Here is a tiny trained network, its code and every weight. The questions are about switching its units off for an input and a class, where a switched-off unit gives its printed mean instead of its output.

import numpy as np


def w(rows, s, z=0):
    codes = np.array(rows[::2]) - 128.0
    scale = np.full(codes.shape[1], s)
    scale[-1] = z or s
    return codes * scale


def f(y):
    return np.maximum(y, 0)


def log_softmax(a):
    a = a - a.max(-1, keepdims=True)
    return a - np.log(np.exp(a).sum(-1, keepdims=True))


def net(x, mask):
    res = np.array(x, float).reshape(1, 7) / 4 @ E
    y = f(res @ A[0][:, :-1].T + A[0][:, -1])
    res = res + np.where(mask, y, B[0][:, -1]) @ B[0][:, :-1]
    return log_softmax(res[-1] @ U[:, :-1].T + U[:, -1])


A, B = {}, {}
E = w([
[106,172,194,126,114,180,70,136,45],'x0',
[135,147,247,205,254,102,204,134,142],'x1',
[220,127,163,180,172,46,214,44,228],'x2',
[82,118,171,164,76,125,159,93,119],'x3',
[143,135,8,183,158,33,139,121,213],'x4',
[56,73,226,110,162,157,221,183,200],'x5',
[152,14,161,153,42,150,125,55,207],'x6',
],0.0082)
A[0] = w([
[99,137,88,131,158,81,151,167,170,223],'n0',
[55,43,126,105,113,123,217,170,108,168],'n1',
[158,162,48,92,85,148,146,162,75,241],'n2',
[140,134,136,127,158,105,78,113,138,7],'n3',
[129,142,108,146,144,72,169,129,146,127],'n4',
[148,120,176,140,90,156,174,6,168,236],'n5',
],0.011,0.002)
B[0] = w([
[247,109,54,233,181,33,48,97,17,210],'n0',
[172,71,205,29,109,174,86,206,184,245],'n1',
[120,194,85,3,62,209,55,243,89,232],'n2',
[37,155,110,152,148,225,146,133,192,145],'n3',
[163,78,161,172,147,116,47,3,53,198],'n4',
[250,133,119,126,59,181,228,17,139,250],'n5',
],0.0071,0.011)
U = w([
[105,156,205,155,185,139,195,171,32,182],'0',
[152,192,97,254,116,90,80,77,41,189],'1',
[109,78,116,131,118,48,76,187,148,53],'2',
[45,132,122,188,146,171,191,82,101,71],'3',
[163,124,127,132,78,121,166,81,188,103],'4',
[116,119,117,62,83,206,121,181,151,179],'5',
[41,178,95,185,132,96,174,146,212,2],'6',
],0.0096,0.0062)

Each question gives the input, the list of numbers given to net, and the class t.
The units are the neurons (one row each of A and B). Each row of codes is followed by its name. A weight is (code - 128) times the scale printed after its matrix; where a second scale follows, it is the last column's (A, B and U).
mask holds one flag per neuron, in row order. A switched-off neuron (its flag False) gives its mean, the last column of its row in B, instead of its output. The means were averaged over made-up inputs and are rounded, as every weight is.
A unit's drop is (log p(t) with every unit on - log p(t) with that unit switched off) / (log p(t) with every unit on - log p(t) with every unit switched off).
The circuit of an input: a set's keep is (log p(t) with only the set's units on - log p(t) with every unit switched off) / (log p(t) with every unit on - log p(t) with every unit switched off). Starting from all 6 units, units are removed one at a time, each time the one whose removal leaves the highest keep (on an exact tie, the one counted first), for as long as the keep stays at least 0.8.
units of the circuit, in order: the units of the circuit, biggest drop first
top k neurons: the k neurons with the biggest drops, biggest first
drop of u: that unit's drop, to one decimal
input [7,0,-4,-4,5,-5,0], class 5: units of the circuit, in order => [n2]
input [-2,2,-4,4,8,7,-2], class 1: top 3 neurons => [n0; n4; n2]
input [8,2,5,5,-6,6,1], class 4: top 2 neurons => [n5; n2]
input [-8,-4,4,4,-5,-8,-5], class 5: top 2 neurons => [n2; n0]
input [-1,-1,1,-1,-5,-6,-2], class 5: top 2 neurons => [n0; n2]
input [6,-4,7,6,-8,-7,-6], class 5: top 2 neurons => [n0; n2]
input [-2,2,7,6,-8,6,-4], class 4: top 2 neurons => [n5; n2]
input [5,2,-5,-4,3,-7,5], class 5: top 3 neurons => [n0; n2; n4]
input [0,8,-8,-3,8,5,5], class 2: top 2 neurons => [n1; n5]
input [-8,-7,-1,-6,6,5,-5], class 1: top 2 neurons => [n0; n4]
input [0,-7,3,-4,5,-6,3], class 5: drop of n2 => 1.7
input [7,-2,0,-6,0,-6,-5], class 5: drop of n2 => 0.3
input [0,8,8,1,-3,3,1], class 4: drop of n5 => 0.9
input [-8,-5,6,-1,8,-3,6], class 1: units of the circuit, in order => [n0]
input [2,-4,3,-7,-2,-7,-5], class 5: drop of n2 => 0.3
